Each unit has 4 parts.
Part 1 runs from 0 to 1 and wraps round.
Part 2 runs from 0 to 1 and wraps round.
Part 3 runs from 0 to 4 cyclically.
Part 4 runs from 27 to 31 in a loop.
Symbols: ki is -1 on part 4; ko is +1 on part 1; te is +1 on part 4; li is +1 on part 1, +1 on part 2, -1 on part 4; vu is -1 on part 3; fi is +1 on part 3.

The symbols that take the first to the second take the third to the fourth, perhaps in another order. What is the fourth?
Each answer is a row, close to the row of the unit it stands for.
[-0.023  0.016 -0.055  0.027  0.029  0.200 -0.069 -0.114  0.025  0.132 -0.249 -0.052  0.075  0.148  0.015  0.135  0.108  0.261  0.047  0.044  0.150 -0.074  0.203 -0.108 -0.115 -0.276  0.252 -0.052  0.071 -0.286  0.013 -0.139 -0.117  0.012  0.069  0.081 -0.213  0.102 -0.030  0.060 -0.085]
to [-0.097  0.211  0.113 -0.211 -0.083 -0.003 -0.162  0.047  0.009 -0.068 -0.165 -0.070  0.285 -0.235  0.205  0.250  0.185 -0.140  0.026  0.170 -0.111  0.020 -0.170 -0.018 -0.017  0.050 -0.064  0.158 -0.022  0.124 -0.044  0.010  0.040  0.042  0.112 -0.246  0.012 -0.088 -0.045 -0.063 -0.047]
as [ 0.036  0.112  0.088 -0.083 -0.031 -0.001  0.026  0.205 -0.015 -0.004  0.066  0.117  0.008 -0.127 -0.004  0.073  0.008  0.149 -0.042 -0.051  0.076 -0.232  0.010 -0.131 -0.127  0.064  0.032  0.036  0.238 -0.084  0.200 -0.106 -0.119 -0.005  0.048 -0.071 -0.213  0.122 -0.048  0.080  0.204]
to [-0.074  0.016  0.108 -0.055 -0.214 -0.139 -0.143 -0.019 -0.012 -0.081 -0.091  0.065  0.261 -0.156 -0.099 -0.075 -0.022  0.088  0.030  0.098  0.101  0.018  0.128 -0.002 -0.123 -0.192  0.254 -0.081  0.066 -0.048 -0.101 -0.116 -0.170 -0.203 -0.057  0.127  0.133 -0.163  0.015 -0.111 -0.113]

[ 0.002  0.179  0.166 -0.070 -0.203 -0.092 -0.063  0.160 -0.013 -0.066 -0.137  0.040  0.227 -0.238  0.055  0.094  0.204 -0.011 -0.005  0.118 -0.043 -0.017 -0.100 -0.015 -0.037  0.098  0.037  0.102 -0.008  0.161 -0.160  0.008  0.159  0.096  0.173 -0.200  0.103 -0.161 -0.039 -0.210  0.145]
to [-0.052  0.009  0.127 -0.084 -0.207 -0.103  0.046  0.257 -0.163 -0.093  0.066 -0.058  0.046 -0.097  0.131  0.069  0.144 -0.153 -0.086  0.045 -0.026  0.052 -0.186  0.119  0.132  0.127  0.091  0.072 -0.002  0.175 -0.071  0.057  0.101 -0.031  0.010 -0.152  0.089 -0.086 -0.071 -0.204  0.132]
as [ 0.071 -0.010 -0.157 -0.117  0.232  0.259  0.109  0.162  0.084 -0.022  0.130 -0.078 -0.176 -0.034  0.126  0.040  0.022 -0.131 -0.125 -0.220 -0.058 -0.106 -0.190 -0.034  0.044  0.244 -0.078 -0.141 -0.047  0.038  0.112  0.095  0.006  0.107 -0.051 -0.101 -0.179  0.147 -0.123  0.162  0.185]
to [-0.006  0.171 -0.132 -0.108  0.386  0.192  0.066 -0.003  0.045  0.030  0.045  0.032 -0.095 -0.099  0.063  0.072 -0.011 -0.135 -0.003 -0.125 -0.019 -0.226 -0.053 -0.113 -0.115  0.071 -0.050 -0.050 -0.101 -0.063  0.117 -0.109 -0.046  0.099 -0.089 -0.037 -0.218  0.216  0.024  0.231  0.163]

[-0.122 -0.052  0.022  0.146 -0.142 -0.261 -0.216 -0.045  0.040  0.040 -0.013  0.030  0.057 -0.085 -0.209 -0.096 -0.038  0.112  0.129  0.039  0.007  0.067  0.192 -0.006 -0.029 -0.097  0.081  0.012  0.027  0.122 -0.136 -0.145  0.036 -0.107 -0.111  0.170  0.177 -0.158  0.047 -0.066 -0.217]
to [-0.088  0.004  0.020 -0.080 -0.233 -0.175 -0.126 -0.097 -0.170  0.019 -0.122 -0.018  0.191  0.056 -0.065  0.042  0.007  0.090  0.060  0.107  0.021  0.165  0.073 -0.012  0.006 -0.096  0.137  0.132  0.055 -0.072 -0.137  0.014  0.132 -0.026 -0.009 -0.011  0.148 -0.181 -0.066 -0.120 -0.084]
as [ 0.056 -0.192  0.018  0.187 -0.126  0.001  0.094 -0.131 -0.044  0.212  0.031  0.074 -0.018  0.237 -0.052 -0.006 -0.064  0.182 -0.091 -0.021  0.134  0.055  0.047  0.003  0.184 -0.030 -0.067  0.109  0.055 -0.070 -0.012  0.159 -0.037  0.135 -0.045  0.205 -0.053 -0.062 -0.088  0.118  0.015]
to [ 0.119 -0.271 -0.061  0.077 -0.055  0.006  0.137  0.023 -0.093  0.149  0.098  0.131 -0.086  0.256  0.131  0.030 -0.144  0.171 -0.115 -0.130  0.000  0.007 -0.061  0.089  0.079 -0.124  0.120 -0.060  0.229 -0.261  0.023 -0.015 -0.125 -0.040  0.037  0.096 -0.050  0.117 -0.098  0.082  0.062]

[ 0.110 -0.277 -0.057  0.184 -0.069  0.002  0.170 -0.014 -0.069  0.199  0.092  0.032 -0.099  0.350 -0.047  0.014 -0.038  0.306  0.027 -0.004  0.119  0.026  0.033 -0.057  0.150 -0.063 -0.073  0.078  0.060 -0.086 -0.222  0.120 -0.017  0.097 -0.021  0.196 -0.021  0.034 -0.032  0.156 -0.004]
to [-0.005 -0.158 -0.015  0.026 -0.118 -0.036  0.146 -0.097 -0.124  0.087  0.003 -0.031  0.063  0.348  0.030  0.147  0.000  0.272 -0.063 -0.025  0.188  0.157 -0.014 -0.006 -0.012 -0.273  0.083  0.145  0.099 -0.291 -0.104  0.091 -0.025 -0.018  0.062  0.113  0.026 -0.014 -0.137  0.019  0.010]
as [ 0.018  0.065 -0.002 -0.061 -0.055  0.020 -0.131 -0.136  0.049 -0.222 -0.034 -0.087  0.000 -0.086  0.186 -0.092 -0.026 -0.106 -0.038  0.104 -0.136  0.138  0.206  0.100 -0.121 -0.123  0.181 -0.113  0.168 -0.192  0.117 -0.112 -0.118 -0.247 -0.002  0.079  0.052 -0.002  0.031 -0.155 -0.199]
to [ 0.019 -0.015 -0.050 -0.050  0.105 -0.027 -0.160 -0.163  0.106 -0.076 -0.008 -0.026 -0.029 -0.043 -0.025 -0.211 -0.011 -0.184  0.054  0.076 -0.145  0.141  0.111  0.070 -0.081 -0.034  0.076 -0.241  0.021 -0.065  0.109 -0.062 -0.067 -0.150 -0.175  0.050  0.076  0.001  0.016 -0.070 -0.327]

[ 0.010 -0.081 -0.076  0.023  0.083 -0.103 -0.071 -0.185  0.127  0.148 -0.040 -0.003 -0.045  0.098 -0.142 -0.085 -0.029  0.197  0.085 -0.052  0.124 -0.048  0.148 -0.168 -0.068 -0.031 -0.047  0.035 -0.077 -0.068 -0.064  0.045  0.010  0.067 -0.060  0.192 -0.077  0.049  0.035  0.205 -0.179]
to [-0.038 -0.104 -0.004  0.183 -0.002  0.080 -0.024 -0.229  0.110  0.256 -0.071  0.023  0.014  0.323 -0.174 -0.009  0.072  0.110  0.039  0.013  0.234  0.133  0.087 -0.082  0.070 -0.157 -0.169  0.105 -0.098 -0.106 -0.224  0.071  0.065  0.125 -0.086  0.157 -0.038  0.086 -0.062  0.165 -0.099]
as [ 0.035  0.094 -0.085 -0.006  0.074  0.200 -0.105 -0.308  0.139  0.096 -0.102 -0.048 -0.021  0.227 -0.007  0.140  0.056  0.025  0.039 -0.026  0.191 -0.038  0.138 -0.063  0.008 -0.154  0.003  0.141 -0.113 -0.027 -0.194  0.120  0.145  0.199 -0.030  0.228 -0.032  0.010  0.021  0.233 -0.072]
to [ 0.094  0.038 -0.176 -0.079  0.102  0.208  0.141 -0.232 -0.042  0.061 -0.037 -0.118 -0.077  0.450  0.086  0.127 -0.046  0.095 -0.048 -0.092  0.129  0.097  0.001  0.088  0.071 -0.068 -0.070  0.076 -0.097 -0.106 -0.094  0.162  0.081  0.014 -0.192  0.154 -0.127  0.047 -0.020  0.073 -0.021]

[ 0.029  0.029  0.208  0.001 -0.182 -0.097  0.022  0.237 -0.151 -0.094  0.018  0.074  0.125 -0.004  0.126  0.099  0.008 -0.009 -0.026  0.029 -0.157 -0.024 -0.160  0.087  0.131  0.064  0.013  0.019  0.025  0.062 -0.072  0.096  0.056 -0.096  0.058 -0.254  0.173 -0.125 -0.008 -0.280  0.100]
to [ 0.050  0.095  0.056 -0.103 -0.081 -0.174 -0.078  0.262 -0.130 -0.160  0.091  0.159  0.063 -0.381  0.016 -0.102 -0.019 -0.062  0.019 -0.018 -0.102 -0.134 -0.072  0.026 -0.234  0.111  0.008 -0.080  0.165  0.072  0.070 -0.136 -0.072 -0.164  0.105 -0.115  0.019 -0.110 -0.028 -0.215  0.038]
as [-0.055  0.139  0.076 -0.061 -0.090 -0.117 -0.240 -0.099  0.053 -0.069 -0.201 -0.051  0.090  0.026  0.129 -0.037  0.046 -0.040 -0.004  0.193 -0.114  0.115  0.218  0.055 -0.226 -0.151  0.237 -0.044  0.046 -0.146  0.038 -0.175 -0.058 -0.122 -0.098 -0.016  0.002 -0.023  0.099 -0.093 -0.273]
to [-0.060 -0.016 -0.007 -0.124 -0.168  0.022 -0.131 -0.078 -0.071 -0.098 -0.165 -0.105 -0.046  0.270  0.045  0.096 -0.060 -0.095 -0.054  0.236 -0.145  0.186  0.022  0.158 -0.006 -0.039  0.088  0.039 -0.012 -0.008 -0.085  0.073 -0.037 -0.064 -0.014  0.115  0.126 -0.113 -0.056 -0.209 -0.182]

[-0.041 -0.162  0.042  0.093 -0.181  0.133  0.042 -0.025 -0.157  0.140 -0.080 -0.018  0.101  0.323  0.126  0.180 -0.037  0.308 -0.082  0.006  0.161  0.126  0.096  0.066  0.047 -0.057  0.128  0.126  0.133 -0.207 -0.098  0.058 -0.076  0.019  0.050  0.124 -0.056 -0.004 -0.045 -0.070  0.046]
to [-0.004  0.019  0.002 -0.027 -0.151 -0.025 -0.015 -0.043 -0.169 -0.040 -0.146 -0.139  0.091  0.045  0.296 -0.008  0.049 -0.036 -0.029  0.220 -0.117  0.174  0.050  0.220  0.029 -0.192  0.024  0.023 -0.012 -0.104 -0.164  0.149 -0.087 -0.037 -0.018 -0.029  0.056 -0.180 -0.051 -0.225 -0.191]
as [ 0.012  0.191 -0.139 -0.136  0.181  0.257  0.026 -0.007  0.192 -0.047 -0.009  0.044  0.008 -0.125  0.008  0.104  0.104 -0.041 -0.099 -0.092  0.063 -0.141 -0.036 -0.262 -0.169  0.121 -0.075  0.012 -0.132  0.076  0.046  0.047 -0.030  0.094  0.027 -0.087 -0.174  0.179 -0.077  0.126  0.095]
to [-0.098  0.068 -0.033 -0.074  0.076 -0.165 -0.154 -0.002  0.079 -0.132  0.117  0.036  0.028 -0.263 -0.172 -0.093  0.023 -0.115  0.145  0.098  0.005 -0.133 -0.096 -0.003 -0.105  0.196 -0.206 -0.022 -0.151  0.237 -0.025 -0.004  0.024 -0.066 -0.003 -0.069  0.173 -0.054  0.069  0.013  0.013]

[-0.060  0.296 -0.023 -0.244  0.126  0.100 -0.120  0.011  0.090 -0.037 -0.068 -0.027  0.046 -0.068  0.030  0.068  0.055 -0.360  0.015  0.090 -0.047 -0.073 -0.094  0.040 -0.032  0.101 -0.071  0.009 -0.302  0.231 -0.060 -0.010  0.111  0.065 -0.022 -0.194 -0.012 -0.132  0.058 -0.037 -0.016]
to [ 0.005  0.224 -0.029 -0.151 -0.054  0.241  0.011  0.037  0.091 -0.072 -0.011  0.022  0.017 -0.068  0.083  0.380  0.189  0.062 -0.092 -0.042  0.040 -0.062 -0.066 -0.116 -0.032 -0.038  0.047  0.175 -0.171  0.076 -0.016  0.038  0.034  0.219  0.072 -0.157 -0.204  0.061 -0.029  0.006  0.213]
as [ 0.009 -0.007  0.014 -0.030 -0.061  0.049  0.194  0.172 -0.152  0.141  0.124  0.028  0.120  0.039  0.073  0.241  0.109  0.155 -0.086 -0.082  0.073 -0.047 -0.170  0.052  0.101  0.050 -0.029  0.235  0.125  0.067 -0.080  0.104  0.071  0.101  0.181 -0.095 -0.078  0.048 -0.033 -0.011  0.228]
to [ 0.013 -0.098  0.176  0.058 -0.084 -0.072  0.077  0.113 -0.144  0.006  0.161 -0.017  0.082 -0.160 -0.043 -0.034  0.020 -0.101  0.026  0.063 -0.100  0.082 -0.203  0.145  0.176  0.144 -0.130  0.134 -0.066  0.263 -0.074  0.142  0.135  0.020  0.036 -0.195  0.126 -0.137  0.059 -0.150  0.162]

[ 0.007 -0.024  0.110  0.091 -0.027 -0.102 -0.127 -0.244  0.110  0.011 -0.042  0.006  0.008 -0.006 -0.112 -0.101  0.073 -0.091  0.129  0.108 -0.132  0.154  0.216 -0.012  0.017 -0.072 -0.116  0.099 -0.187  0.070 -0.220  0.207  0.077 -0.034 -0.125  0.109  0.223 -0.218  0.117 -0.022 -0.220]
to [-0.001 -0.141  0.070  0.072 -0.068 -0.078 -0.027 -0.208 -0.058 -0.100  0.123 -0.070 -0.132  0.023  0.050 -0.307 -0.107 -0.137  0.105  0.039 -0.097  0.202  0.110  0.197  0.122 -0.028 -0.089 -0.114  0.002  0.026  0.071  0.027 -0.007 -0.166 -0.133  0.240  0.221  0.002  0.093 -0.095 -0.095]
as [-0.087  0.032 -0.093  0.014  0.228  0.080  0.106 -0.047  0.058  0.170  0.001  0.050  0.063 -0.067 -0.045  0.072  0.208  0.037 -0.028 -0.020  0.063 -0.134 -0.083 -0.143  0.031  0.028 -0.146  0.266 -0.202  0.190  0.053  0.016  0.123  0.318  0.043 -0.055  0.018  0.104  0.091  0.177  0.133]
to [ 0.058 -0.074 -0.081  0.035  0.147  0.093  0.200  0.196 -0.023  0.053  0.211  0.058 -0.161  0.031 -0.046  0.022 -0.023 -0.068 -0.045 -0.036  0.043 -0.152 -0.109 -0.075  0.150  0.166 -0.195 -0.054  0.005  0.145  0.097  0.092 -0.090  0.081 -0.046 -0.054 -0.157  0.070  0.034  0.169  0.194]

[ 0.051 -0.113  0.097  0.136 -0.024  0.037  0.176  0.167 -0.022  0.148  0.060  0.137  0.055  0.035 -0.006  0.081  0.006  0.045 -0.078 -0.023  0.140 -0.110 -0.209 -0.067  0.219  0.058 -0.167  0.119 -0.025  0.126  0.002  0.154  0.105  0.132 -0.072 -0.025  0.010 -0.008 -0.095  0.131  0.298]
to [ 0.008 -0.236 -0.014  0.140 -0.052  0.012  0.169  0.000 -0.166  0.163  0.096  0.043 -0.070  0.265 -0.029 -0.093 -0.223  0.182  0.071 -0.075  0.076  0.003  0.028  0.080  0.201 -0.048  0.020  0.042  0.082 -0.104  0.113 -0.024 -0.082 -0.020 -0.040  0.160 -0.015  0.092 -0.038  0.036  0.020]
as [-0.089 -0.090 -0.100  0.066  0.066  0.076  0.027 -0.276  0.100  0.212 -0.036  0.022 -0.025  0.329 -0.169  0.059 -0.012  0.176  0.026 -0.095  0.160  0.042  0.040 -0.051  0.071 -0.100 -0.068  0.142 -0.102 -0.037 -0.180  0.033  0.047  0.095 -0.105  0.109  0.006  0.032  0.009  0.115 -0.121]
to [ 0.035 -0.043 -0.036  0.146  0.129  0.046  0.230  0.089  0.046  0.130  0.089  0.105 -0.164  0.121 -0.017  0.097 -0.005 -0.169 -0.005 -0.143  0.069 -0.103 -0.277 -0.097  0.153  0.097 -0.212  0.079 -0.128  0.124  0.008  0.115  0.153  0.145 -0.070 -0.107 -0.110  0.087  0.030  0.093  0.206]

